Here is a tiny trained network, its code and every weight. The questions are about switching its units off for an input and a class, where a switched-off unit gives its printed mean instead of its output.

import numpy as np


def w(rows, s, z=0):
    codes = np.array(rows[::2]) - 128.0
    scale = np.full(codes.shape[1], s)
    scale[-1] = z or s
    return codes * scale


def f(y):
    return np.maximum(y, 0)


def log_softmax(a):
    a = a - a.max(-1, keepdims=True)
    return a - np.log(np.exp(a).sum(-1, keepdims=True))


def net(x, mask):
    res = np.array(x, float).reshape(1, 3) / 4 @ E
    y = f(res @ A[0][:, :-1].T + A[0][:, -1])
    res = res + np.where(mask, y, B[0][:, -1]) @ B[0][:, :-1]
    return log_softmax(res[-1] @ U[:, :-1].T + U[:, -1])


A, B = {}, {}
E = w([
[249,135,121,115,189,77,200],'x0',
[72,14,216,41,146,70,76],'x1',
[126,210,69,109,218,62,58],'x2',
],0.012)
A[0] = w([
[129,209,94,115,204,71,4,141],'N0',
[180,75,164,88,156,58,150,39],'N1',
[178,125,149,135,97,156,124,174],'N2',
[74,138,112,129,165,113,83,114],'N3',
[165,134,177,120,132,105,117,51],'N4',
[166,34,135,75,190,64,172,59],'N5',
[43,222,82,186,57,194,109,253],'N6',
[96,90,104,125,153,141,125,141],'N7',
[138,165,143,159,128,98,171,91],'N8',
[179,173,100,142,135,102,177,80],'N9',
[146,188,110,110,173,162,123,75],'N10',
[162,160,106,118,186,86,131,83],'N11',
[30,83,151,101,106,101,58,110],'N12',
[120,182,135,112,181,121,83,127],'N13',
[103,97,136,116,93,154,112,246],'N14',
[201,156,111,144,133,116,213,201],'N15',
],0.015,0.0058)
B[0] = w([
[93,97,63,152,183,4,105,253],'N0',
[46,166,129,169,94,143,160,190],'N1',
[158,139,102,148,112,151,181,158],'N2',
[139,121,71,84,134,99,174,178],'N3',
[104,136,116,125,111,98,113,145],'N4',
[72,207,108,138,56,140,113,207],'N5',
[31,205,120,156,57,120,141,250],'N6',
[142,128,145,102,124,115,127,153],'N7',
[132,108,124,127,154,144,104,156],'N8',
[156,106,138,160,184,154,89,190],'N9',
[125,127,151,161,164,131,79,174],'N10',
[131,137,151,163,174,93,94,188],'N11',
[161,55,159,36,168,100,154,241],'N12',
[107,129,93,125,170,81,139,183],'N13',
[153,141,215,91,85,140,93,193],'N14',
[215,105,81,153,148,206,156,214],'N15',
],0.027,0.023)
U = w([
[78,200,186,166,27,188,112,255],'0',
[21,203,94,159,138,76,71,112],'1',
[216,128,99,88,186,251,184,110],'2',
[171,95,121,186,216,114,35,28],'3',
[168,72,254,66,111,149,102,90],'4',
[128,70,128,51,201,67,115,45],'5',
],0.0091,0.004)

Each question gives the input, the list of numbers given to net, and the class t.
The units are the neurons (one row each of A and B). Each row of codes is followed by its name. A weight is (code - 128) times the scale printed after its matrix; where a second scale follows, it is the last column's (A, B and U).
mask holds one flag per neuron, in row order. A switched-off neuron (its flag False) gives its mean, the last column of its row in B, instead of its output. The means were averaged over made-up inputs and are rounded, as every weight is.
A unit's drop is (log p(t) with every unit on - log p(t) with that unit switched off) / (log p(t) with every unit on - log p(t) with every unit switched off).
The circuit of an input: a set's keep is (log p(t) with only the set's units on - log p(t) with every unit switched off) / (log p(t) with every unit on - log p(t) with every unit switched off). Starting from the 12 units with the biggest drops (on a tie, the unit counted first), units are removed one at a time, each time the one whose removal leaves the highest keep (on an exact tie, the one counted first), for as long as the keep stays at least 0.8.
units of the circuit, in order: the units of the circuit, biggest drop first
k most important neurons: the k neurons with the biggest drops, biggest first
drop when u is switched off: that unit's drop, to one decimal
input [5,5,0], class 0: units of the circuit, in order	(N0)
input [1,0,-2], class 2: units of the circuit, in order	(N6 N0)
input [-8,3,0], class 4: 2 most important neurons	(N0 N12)
input [1,0,-5], class 2: units of the circuit, in order	(N6 N0)
input [0,6,-5], class 4: 2 most important neurons	(N6 N12)
input [7,0,-7], class 2: 2 most important neurons	(N15 N6)
input [-2,7,-3], class 4: 2 most important neurons	(N12 N0)
input [4,0,-4], class 2: 2 most important neurons	(N6 N15)
input [-1,1,-6], class 4: 2 most important neurons	(N6 N5)
input [1,0,5], class 3: 2 most important neurons	(N6 N12)
input [7,2,-2], class 0: 2 most important neurons	(N0 N5)
input [0,1,8], class 5: 3 most important neurons	(N6 N5 N1)
input [8,0,6], class 3: 2 most important neurons	(N6 N15)
input [6,0,-6], class 2: units of the circuit, in order	(N15)
input [4,0,8], class 3: 2 most important neurons	(N6 N9)
input [-6,1,3], class 5: 2 most important neurons	(N12 N5)
input [1,-1,-5], class 2: 2 most important neurons	(N6 N5)
input [3,1,-7], class 0: drop when N12 is switched off	0.3
input [-6,-7,-2], class 0: drop when N0 is switched off	0.3
input [-1,8,3], class 5: units of the circuit, in order	(N12)
input [7,-8,-5], class 2: drop when N15 is switched off	0.1
input [4,7,-1], class 0: drop when N0 is switched off	0.5
input [2,0,2], class 3: 2 most important neurons	(N6 N12)
